Below is a small trained network, with its code and all its weights. Each question gives an input and a target symbol and asks what happens when units are switched off, that is, made to give their printed mean instead of their output.

import numpy as np


def w(rows, s, z=0):
    codes = np.array(rows[::2]) - 128.0
    scale = np.full(codes.shape[1], s)
    scale[-1] = z or s
    return codes * scale


def norm(h):
    return h / np.sqrt((h * h).mean(-1, keepdims=True) + 1e-5)


def f(y):
    return np.maximum(y, 0)


def softmax(a):
    e = np.exp(a - a.max(-1, keepdims=True))
    return e / e.sum(-1, keepdims=True)


def log_softmax(a):
    a = a - a.max(-1, keepdims=True)
    return a - np.log(np.exp(a).sum(-1, keepdims=True))


def net(x, mask):
    ids = ['ΠΣΩγζθμξ'.index(c) for c in x.split()]
    T = len(ids)
    res = E[ids] + P[:T]
    q, k, v = (norm(res) @ M[0].T for M in (Q, K, V))
    z = softmax(np.where(np.tri(T) > 0, q @ k.T / 2**0.5, -1e9)) @ v
    res = res + np.where(mask[0], z, O[0][:, -1]) @ O[0][:, :-1]
    y = f(norm(res) @ A[0][:, :-1].T + A[0][:, -1])
    res = res + np.where(mask[1:17], y, B[0][:, -1]) @ B[0][:, :-1]
    return log_softmax(norm(res)[-1] @ U[:, :-1].T + U[:, -1])


Q, K, V, O, A, B = {}, {}, {}, {}, {}, {}
E = w([
[100,54,98,72,114,111,80,76,169,98,35,181],'Π',
[159,149,67,51,117,141,140,108,131,133,37,151],'Σ',
[173,97,64,153,143,146,74,122,134,42,105,93],'Ω',
[119,113,148,107,103,135,251,122,171,85,82,91],'γ',
[89,72,76,120,161,164,32,127,77,147,113,112],'ζ',
[12,132,164,141,98,126,91,155,151,92,120,96],'θ',
[173,121,134,228,150,87,85,135,150,151,85,71],'μ',
[158,47,171,132,78,129,137,134,22,151,113,157],'ξ',
],0.019)
P = w([
[177,117,164,155,120,250,99,160,223,127,150,163],'0',
[141,132,194,73,143,175,90,170,216,151,115,140],'1',
[139,109,189,70,130,168,118,168,201,163,153,142],'2',
[131,126,148,114,126,130,103,210,169,121,110,146],'3',
[120,127,144,115,121,130,117,198,141,108,111,144],'4',
[114,119,128,131,126,116,133,192,131,108,119,152],'5',
[111,126,123,125,134,110,128,181,120,108,114,140],'6',
[105,119,115,140,143,88,139,168,120,111,129,163],'7',
[103,129,127,119,153,90,133,158,105,111,123,136],'8',
[96,133,118,140,154,74,145,144,101,109,131,155],'9',
[97,141,114,124,158,72,141,132,92,106,131,133],'10',
[98,152,116,120,169,58,134,116,88,110,138,134],'11',
[91,151,118,118,173,58,136,105,76,107,134,123],'12',
[94,158,128,120,172,54,149,85,56,107,133,121],'13',
],0.011)
Q[0] = w([
[113,127,163,114,110,206,125,117,134,173,250,123],'H1',
[155,134,145,226,156,106,102,167,104,109,153,77],'H1',
],0.014)
K[0] = w([
[203,99,138,141,123,254,77,197,180,155,101,190],'H1',
[168,106,122,146,155,72,94,68,22,165,119,137],'H1',
],0.0093)
V[0] = w([
[254,80,109,111,105,64,114,152,66,136,116,198],'H1',
[115,127,156,172,85,83,78,129,144,163,117,101],'H1',
],0.0083)
O[0] = w([
[122,198,201,153,138,120,22,71,186,170,135,109,110],'H1',
[65,97,43,56,83,172,184,11,172,164,254,115,254],'H1',
],0.0098,0.0063)
A[0] = w([
[144,122,87,121,128,149,160,127,85,190,111,149,87],'N1',
[89,86,133,115,176,62,177,171,158,23,140,128,64],'N2',
[205,124,135,160,115,212,172,40,150,105,193,114,85],'N3',
[56,53,161,48,110,136,188,149,116,167,97,164,204],'N4',
[162,138,102,175,185,39,165,169,136,101,37,141,3],'N5',
[63,66,121,149,107,188,156,49,125,161,150,37,141],'N6',
[97,160,235,101,127,171,90,144,62,123,123,160,218],'N7',
[38,110,134,146,99,139,149,173,29,181,160,131,175],'N8',
[152,225,124,150,184,65,89,98,173,141,62,114,136],'N9',
[172,132,134,165,158,77,178,147,171,85,26,149,47],'N10',
[95,77,74,115,110,64,141,147,108,99,193,188,127],'N11',
[97,127,125,74,85,156,1,97,76,111,187,151,145],'N12',
[131,65,114,97,88,167,108,95,141,75,150,192,212],'N13',
[79,121,103,74,77,121,134,82,171,235,130,182,157],'N14',
[103,72,140,134,128,102,87,119,95,84,124,165,145],'N15',
[116,233,170,144,156,186,80,113,163,162,151,122,127],'N16',
],0.0091,0.0058)
B[0] = w([
[87,124,138,135,131,193,88,128,139,122,212,73,146],'N1',
[170,131,189,130,137,214,131,165,139,254,152,142,168],'N2',
[97,66,36,117,114,59,177,165,180,126,105,158,180],'N3',
[201,138,186,211,226,107,109,73,124,109,138,52,211],'N4',
[131,58,182,89,135,118,162,126,203,166,170,96,150],'N5',
[116,84,114,127,83,111,142,168,211,109,143,191,255],'N6',
[128,125,3,111,88,106,182,101,163,136,143,205,165],'N7',
[134,250,178,163,161,108,11,165,14,126,58,115,175],'N8',
[148,160,115,126,158,168,121,148,61,117,118,182,182],'N9',
[35,48,231,177,96,106,155,134,133,151,167,187,157],'N10',
[55,166,95,115,83,103,85,161,65,133,53,64,180],'N11',
[59,125,219,195,126,55,195,134,171,150,128,142,189],'N12',
[143,180,113,50,128,127,125,23,87,155,161,128,200],'N13',
[114,99,145,103,84,180,72,138,48,43,130,146,222],'N14',
[159,184,91,138,112,170,213,214,122,104,202,69,157],'N15',
[141,101,70,61,116,92,185,113,89,158,102,32,178],'N16',
],0.0077,0.013)
U = w([
[70,95,244,97,110,157,56,26,104,69,123,165,1],'Π',
[110,164,132,103,114,136,112,209,119,137,21,219,178],'Σ',
[190,115,106,196,193,130,79,185,150,1,80,131,117],'Ω',
[133,57,228,138,177,112,192,156,139,128,131,95,135],'γ',
[126,152,127,151,208,213,97,127,147,147,213,178,89],'ζ',
[135,121,99,70,112,199,124,148,37,103,138,55,125],'θ',
[92,82,82,107,68,116,180,89,187,148,148,151,165],'μ',
[149,160,138,127,167,78,81,73,181,192,78,66,98],'ξ',
],0.0079,0.0033)

Each question gives the input, a string of symbols that net reads in full, and the target symbol t.
The units are the heads (2 rows each of Q, K, V and O) and the neurons (one row each of A and B). Each row of codes is followed by its name. A weight is (code - 128) times the scale printed after its matrix; where a second scale follows, it is the last column's (O, A, B and U).
mask holds one flag per unit, heads first, then neurons. A switched-off unit (its flag False) gives its mean, the last column of its rows in O or B, instead of its output. The means were averaged over made-up inputs and are rounded, as every weight is.
A unit's drop is (log p(t) with every unit on - log p(t) with that unit switched off) / (log p(t) with every unit on - log p(t) with every unit switched off).
The circuit of an input: a set's keep is (log p(t) with only the set's units on - log p(t) with every unit switched off) / (log p(t) with every unit on - log p(t) with every unit switched off). Starting from the 12 units with the biggest drops (on a tie, the unit counted first), units are removed one at a time, each time the one whose removal leaves the highest keep (on an exact tie, the one counted first), for as long as the keep stays at least 0.8.
circuit, biggest first: the units of the circuit, biggest drop first
most important unit: the unit with the biggest drop
top k neurons: the k neurons with the biggest drops, biggest first
drop when u is switched off: that unit's drop, to one decimal
input θ θ μ ξ Σ γ ζ, target Σ: circuit, biggest first	[H1, N8]
input ζ θ θ Σ θ, target θ: circuit, biggest first	[H1, N12]
input μ θ Ω Π Ω Ω Π μ μ Π ζ, target Π: most important unit	N12
input ζ Π Ω ζ μ μ θ θ θ, target θ: circuit, biggest first	[H1, N11]
input μ Ω γ Ω, target γ: circuit, biggest first	[H1, N10, N5]
input μ μ μ Σ Σ Σ ζ, target Σ: circuit, biggest first	[H1, N4]
input Ω Ω μ μ μ Σ γ Ω ζ Ω, target ζ: top 3 neurons	[N16, N2, N14]
input Σ μ Σ μ Σ ζ Σ γ Π Ω, target γ: top 2 neurons	[N5, N10]
input μ Σ Ω γ γ Σ μ ξ, target Σ: top 2 neurons	[N8, N7]
input Ω θ Σ θ ζ μ μ ξ, target Π: top 2 neurons	[N12, N14]
input μ μ μ ξ ξ, target Π: top 2 neurons	[N14, N8]
input Π μ Σ ξ Σ Σ, target Σ: top 2 neurons	[N9, N4]
input μ μ ζ, target Π: top 2 neurons	[N12, N14]
input θ μ Σ Σ Ω θ, target Σ: circuit, biggest first	[N8]
input Ω Σ θ, target ξ: top 2 neurons	[N14, N6]
input Π μ Σ ζ γ ζ Σ Ω, target ζ: top 2 neurons	[N9, N16]
input γ μ Σ Σ Σ Ω θ, target Σ: drop when N7 is switched off	0.3
input μ Σ Π, target Π: drop when N13 is switched off	0.1
input Π γ θ μ Π Σ μ Π Σ θ μ ξ μ Ω, target ξ: drop when N6 is switched off	0.1
input Σ ξ μ μ Σ ζ μ μ μ ξ ζ γ γ, target γ: drop when N1 is switched off	0.0
